[-11.5  14.0  32.0  27.2   5.7   3.6   7.5  16.0  17.2  -1.2   1.7  -6.1
  -3.9   0.3  -6.8  -9.9  -0.8  -5.4   4.3  -3.5  -7.0  13.9   5.9  -5.1
  13.5  -2.6]
Z159 E
[  1.2  18.1  34.0  67.4  34.1   4.3  19.2  19.0  10.2   7.0  -9.3  -7.8
  -5.9  -8.5 -13.9  -4.5 -13.3  -6.5   0.0  20.8 -13.2   9.7  -2.6   7.9
   9.4   5.2]
Z37 Y
[-12.8  15.4  33.0  23.4   6.4  11.7   9.6  17.5  16.0  -0.1   2.3 -10.5
  -6.2  -6.4   0.7 -11.7   2.5  -2.3   3.4  -5.2   2.3  11.1   5.5   6.2
   8.4   0.4]
Z159 Q
[ -2.3   0.1  24.6  13.7   6.8 -10.2  -0.5   7.2   3.1  -2.2   5.3  -2.1
  -0.8   1.7 -14.5 -14.7  -7.0   4.3  22.9   7.7  -0.1   9.4   4.5 -13.7
  20.9 -13.5]
Z159 Q
[  0.6  11.5  40.2  49.9   9.5   4.3   8.5  10.2  -0.7   8.4   0.2   6.9
 -16.2  -5.8   4.0  -7.8  -7.5  -9.1  -2.0   8.6  -7.8  10.1   0.9   9.1
  10.0   5.4]
Z37 P
[-12.7  15.6  25.5  18.4   2.7  10.4  12.6  19.3  14.3  -4.6   3.4  -3.2
  -3.3  -1.4  -6.2  -8.6   2.4  -3.4  14.0  -6.7  -1.8   9.8   9.6   1.4
  11.9   0.0]
Z159 E
[ -3.7   8.1  29.0  43.9   5.2   7.6  12.7  12.9  -4.1   5.8  -0.1  -4.1
  -4.1  -4.6  -5.8  -4.8   1.8  -8.5 -12.6   3.6  -8.4   6.2  -4.4   9.0
  14.7   7.6]
Z37 P
[ -0.9  -4.9   3.4  31.4  23.6   1.4   7.7  -6.9  -2.3   4.8  -4.7  -0.4
  -6.2  -2.8  -9.5   4.0  -6.3   2.8  -9.5  20.6  -6.6   4.1 -15.6   3.7
 -11.1  -1.0]
Z13 G
[-14.4  10.4  19.3  34.8  10.2  19.2   8.7  20.9  14.9   9.5   1.5  -6.8
  -3.1  -1.4   0.0 -14.7   5.2 -15.7  -8.7  -8.6  -8.1   5.6   2.5   6.1
  -3.9  13.1]
Z159 Q
[ 18.0  -1.0  10.4  -9.7   1.3  -3.1  -5.0   2.7 -10.8  -0.9  -4.6   2.4
  -2.1  -3.6 -10.5  16.9   6.1   0.5  19.7   9.6  13.7  -3.4   6.9  -9.3
  27.4  -7.9]
Z222 W
[  0.4   3.3  24.7  23.5   4.1   4.2   0.5   5.8   9.1  -0.3   4.9  -0.3
   0.2   7.8 -10.6  -5.6   3.8   0.9   1.7  10.4  -4.3   6.4   5.3  -3.7
   7.2  -6.6]
Z159 L
[ 13.6  11.4  15.5  28.2  34.4  16.0   5.9  14.3 -14.9  10.4  -3.7  -2.9
  -3.1 -21.8   6.8  -9.6  -8.4 -16.8 -20.8 -10.6   2.0  -4.9 -11.0  18.6
   5.6  -1.5]
Z222 N
[  6.0   8.0  41.8  39.0   3.4  -3.1   6.9  10.9  -0.8   5.9  -4.1   0.8
  -9.6   0.5 -10.1   1.4   1.9  -1.9   7.4   7.7  -8.0  -6.1   5.6  -1.0
  25.4   2.0]
Z37 P
[ -6.5  14.6  26.8  44.8   6.9  26.4  17.5  21.8   1.0  15.2   2.1  -4.2
  -6.8  -0.1   4.3 -17.5   6.8 -17.8 -19.7  -3.6  -9.8   2.6  -4.4   6.0
  18.9   4.6]
Z37 P
[ -1.8   7.3  36.5  59.4  24.6   2.7  10.0  43.1  13.2   6.2  18.9  -0.6
  -6.1  -2.2  -9.1 -12.0  -9.3  -2.2   3.3   9.3  -7.3  21.5   0.2   1.1
  15.6   5.4]
Z37 Y
[ 14.7  -0.9  36.2  46.1  17.8  -4.9   5.7   8.3   5.2   7.3  -8.4   0.9
   4.1   8.4 -15.9   6.1  -7.6   5.5  13.3  24.9 -10.0   0.8  -0.5  -4.9
  21.0   2.8]
Z37 C
[ -5.9  -2.0  20.6  27.4  11.7   9.3   7.5  13.5  14.6   2.4   2.2  -9.2
  -5.6  -1.2  -1.5  -4.2  -3.4  -7.7  -0.5   8.5  -3.5   5.9   2.0   5.5
 -10.3   4.9]
Z159 L
[ 12.2  -4.4  13.4  49.5  34.4  -5.6   5.7   3.0   2.5   8.3 -11.9  -4.5
  -4.4  -6.4   3.1   4.2 -12.6   7.5  -5.4  16.9  -6.8  10.7  -8.9   7.8
   2.4  -8.2]
Z13 G
[  7.4  -1.9  12.5  42.6  33.0  -3.8   7.1  -3.1  -0.1  12.4  -4.8  -0.8
  -7.8 -11.0   1.5  -0.8 -13.3   8.9 -12.2  22.2  -6.2   3.3 -12.9  34.8
  -6.8  -9.0]
Z13 H
[ 28.7  10.6   8.1   4.4  16.9   1.0   1.9   9.6 -12.2  -0.3 -10.0  -1.7
   1.9 -14.9  -2.1  14.2   4.4   2.9   6.0  -5.9  10.7   3.6   0.9  10.3
  16.1  -7.5]
Z222 Z
[ -7.3  12.3  35.6  28.4   8.0  10.7   7.9  21.7  12.6   4.8  -5.3 -13.1
  -5.7  -3.6  -4.4 -13.7   1.5  -9.0   0.7  -9.0   1.3  12.5   1.6   7.1
   7.1  -0.4]
Z159 E
[ 12.1   8.1  15.0  10.6  19.5   6.7   2.4   7.2 -12.3   3.2   0.3  -0.9
   1.2 -13.5   0.6  41.8   7.6 -10.4  -4.3  -5.0   5.8   4.9   0.5   9.4
  24.0  -8.1]
Z222 W
[ -4.1  12.4  28.5  51.0   9.5  16.0  11.1  15.5  -2.3   9.7   3.2  -8.5
  -7.6   1.5   8.0 -12.3   3.0 -10.2  -8.9   4.4  -9.5   6.7  -5.8   0.3
  13.7  18.7]
Z37 P
[ 10.7   2.3  31.6  20.5  22.6   1.6  -4.7  10.0 -14.1   0.5  -4.8   0.6
  -0.9 -14.5  -5.2  -3.5   8.4  -9.9   7.7   9.2   6.4   5.3   2.8   6.3
  35.1 -16.8]
Z222 Z
[  1.4   2.3  27.5  27.1   5.9  -5.4   1.5   3.2   4.8  -3.7   3.6 -14.0
  -2.1  -0.5 -14.0  11.5  -6.1   6.8  22.3  21.2  -7.7  11.2   4.5  -9.0
  15.8  -8.9]
Z159 L
[ -5.4  13.7   3.1  11.8  13.9  25.6  13.3   9.6  -9.7   9.8  -3.4  -4.6
   0.2  -7.7  12.0 -21.9  11.6 -15.2 -21.7 -17.5  -4.7   1.5   0.8  11.6
   2.0  10.4]
Z222 W
